Below are the code and all the weights of a small trained network. Each question names an input and a target symbol and asks about switching units off, where a switched-off unit gives its printed mean instead of its output.

import numpy as np


def w(rows, s, z=0):
    codes = np.array(rows[::2]) - 128.0
    scale = np.full(codes.shape[1], s)
    scale[-1] = z or s
    return codes * scale


def norm(h):
    return h / np.sqrt((h * h).mean(-1, keepdims=True) + 1e-5)


def f(y):
    return np.maximum(y, 0)


def softmax(a):
    e = np.exp(a - a.max(-1, keepdims=True))
    return e / e.sum(-1, keepdims=True)


def log_softmax(a):
    a = a - a.max(-1, keepdims=True)
    return a - np.log(np.exp(a).sum(-1, keepdims=True))


def net(x, mask):
    ids = ['βγδζπω'.index(c) for c in x.split()]
    T = len(ids)
    res = E[ids] + P[:T]
    r = norm(res)
    for j in range(3):
        rows = slice(2 * j, 2 * j + 2)
        q, k, v = (r @ M[0][rows].T for M in (Q, K, V))
        z = softmax(np.where(np.tri(T) > 0, q @ k.T / 2**0.5, -1e9)) @ v
        o = O[0][rows]
        res = res + np.where(mask[j], z, o[:, -1]) @ o[:, :-1]
    y = f(norm(res) @ A[0][:, :-1].T + A[0][:, -1])
    res = res + np.where(mask[3:19], y, B[0][:, -1]) @ B[0][:, :-1]
    return log_softmax(norm(res)[-1] @ U[:, :-1].T + U[:, -1])


Q, K, V, O, A, B = {}, {}, {}, {}, {}, {}
E = w([
[10,112,66,100],'β',
[187,119,59,146],'γ',
[254,160,111,132],'δ',
[52,143,236,125],'ζ',
[97,217,208,145],'π',
[125,219,56,80],'ω',
],0.018)
P = w([
[89,131,119,201],'0',
[103,127,106,158],'1',
[128,124,113,129],'2',
[139,106,124,81],'3',
[142,90,128,55],'4',
[148,69,142,6],'5',
],0.013)
Q[0] = w([
[192,103,73,5],'h0',
[146,109,163,164],'h0',
[106,77,121,112],'h1',
[99,168,220,205],'h1',
[153,185,80,45],'h2',
[156,132,167,161],'h2',
],0.019)
K[0] = w([
[163,153,103,20],'h0',
[85,118,177,167],'h0',
[155,74,162,88],'h1',
[92,86,69,248],'h1',
[133,158,168,29],'h2',
[101,114,110,178],'h2',
],0.016)
V[0] = w([
[79,123,84,127],'h0',
[62,251,81,57],'h0',
[119,7,109,103],'h1',
[99,102,32,117],'h1',
[131,15,127,81],'h2',
[99,191,193,154],'h2',
],0.011)
O[0] = w([
[218,172,158,112,127],'h0',
[202,148,225,33,143],'h0',
[80,105,2,218,19],'h1',
[98,24,125,158,171],'h1',
[119,204,145,218,2],'h2',
[45,125,66,37,127],'h2',
],0.0099,0.0043)
A[0] = w([
[117,140,125,139,9],'n0',
[165,100,114,170,55],'n1',
[120,146,250,122,62],'n2',
[123,126,131,134,60],'n3',
[205,126,74,146,44],'n4',
[145,103,110,186,58],'n5',
[115,233,69,75,2],'n6',
[135,52,139,132,151],'n7',
[64,128,134,147,156],'n8',
[153,164,140,158,72],'n9',
[95,218,167,131,154],'n10',
[156,132,157,71,118],'n11',
[168,168,139,126,104],'n12',
[174,141,128,165,39],'n13',
[126,106,146,124,124],'n14',
[78,147,209,140,110],'n15',
],0.023,0.0051)
B[0] = w([
[116,121,134,108,128],'n0',
[87,112,133,120,201],'n1',
[134,177,101,212,209],'n2',
[127,110,136,121,128],'n3',
[106,109,202,125,254],'n4',
[118,160,49,92,196],'n5',
[182,15,122,179,184],'n6',
[134,211,113,174,198],'n7',
[164,119,181,118,157],'n8',
[109,125,163,98,142],'n9',
[144,143,177,244,158],'n10',
[88,153,76,103,236],'n11',
[74,162,134,142,173],'n12',
[92,138,162,84,174],'n13',
[138,134,149,140,147],'n14',
[101,155,111,254,177],'n15',
],0.015,0.011)
U = w([
[196,120,167,224,213],'β',
[81,113,50,174,65],'γ',
[76,94,194,112,71],'δ',
[188,10,158,171,201],'ζ',
[162,64,70,73,217],'π',
[192,196,99,84,2],'ω',
],0.013,0.0022)

Each question gives the input, a string of symbols that net reads in full, and the target symbol t.
The units are the heads (2 rows each of Q, K, V and O) and the neurons (one row each of A and B). Each row of codes is followed by its name. A weight is (code - 128) times the scale printed after its matrix; where a second scale follows, it is the last column's (O, A, B and U).
mask holds one flag per unit, heads first, then neurons. A switched-off unit (its flag False) gives its mean, the last column of its rows in O or B, instead of its output. The means were averaged over made-up inputs and are rounded, as every weight is.
A unit's drop is (log p(t) with every unit on - log p(t) with that unit switched off) / (log p(t) with every unit on - log p(t) with every unit switched off).
The circuit of an input: a set's keep is (log p(t) with only the set's units on - log p(t) with every unit switched off) / (log p(t) with every unit on - log p(t) with every unit switched off). Starting from the 12 units with the biggest drops (on a tie, the unit counted first), units are removed one at a time, each time the one whose removal leaves the highest keep (on an exact tie, the one counted first), for as long as the keep stays at least 0.8.
units of the circuit, in order: the units of the circuit, biggest drop first
top k neurons: the k neurons with the biggest drops, biggest first
heads that matter: for each layer, one digit per head in row order, 1 if its drop is at least 0.15 and else 0, layers parted by /
drop of u: that unit's drop, to one decimal
input γ γ δ γ δ γ, target δ: heads that matter	001
input β π δ π δ β, target π: units of the circuit, in order	n4, n15, n2
input γ γ δ π γ π, target γ: units of the circuit, in order	n4, h1
input ω π ω β, target ω: heads that matter	100
input ζ γ β, target ζ: heads that matter	000
input γ γ ω, target ω: heads that matter	100
input β γ π π δ, target π: heads that matter	001
input δ β β, target δ: heads that matter	000
input γ γ γ ζ γ δ, target ζ: heads that matter	111
input γ β ζ γ, target ζ: heads that matter	000
input δ γ ζ β, target ζ: heads that matter	010
input δ γ γ γ π, target β: top 2 neurons	n8, n11
input γ ζ ω δ π ζ, target γ: heads that matter	000
input δ γ γ ω π β, target ω: top 2 neurons	n4, n2
input δ γ β, target δ: top 4 neurons	n6, n2, n8, n5
input ζ ζ δ, target ζ: top 2 neurons	n6, n5
input γ π ω, target ω: heads that matter	101
input π ζ γ γ π, target γ: top 2 neurons	n11, n4
input ζ ω γ δ, target ω: top neuron	n1
input δ π π ω δ, target ω: drop of n15	0.0
input γ γ ζ δ δ π, target β: drop of n15	0.3
input γ π γ π ζ β, target π: drop of n2	0.0
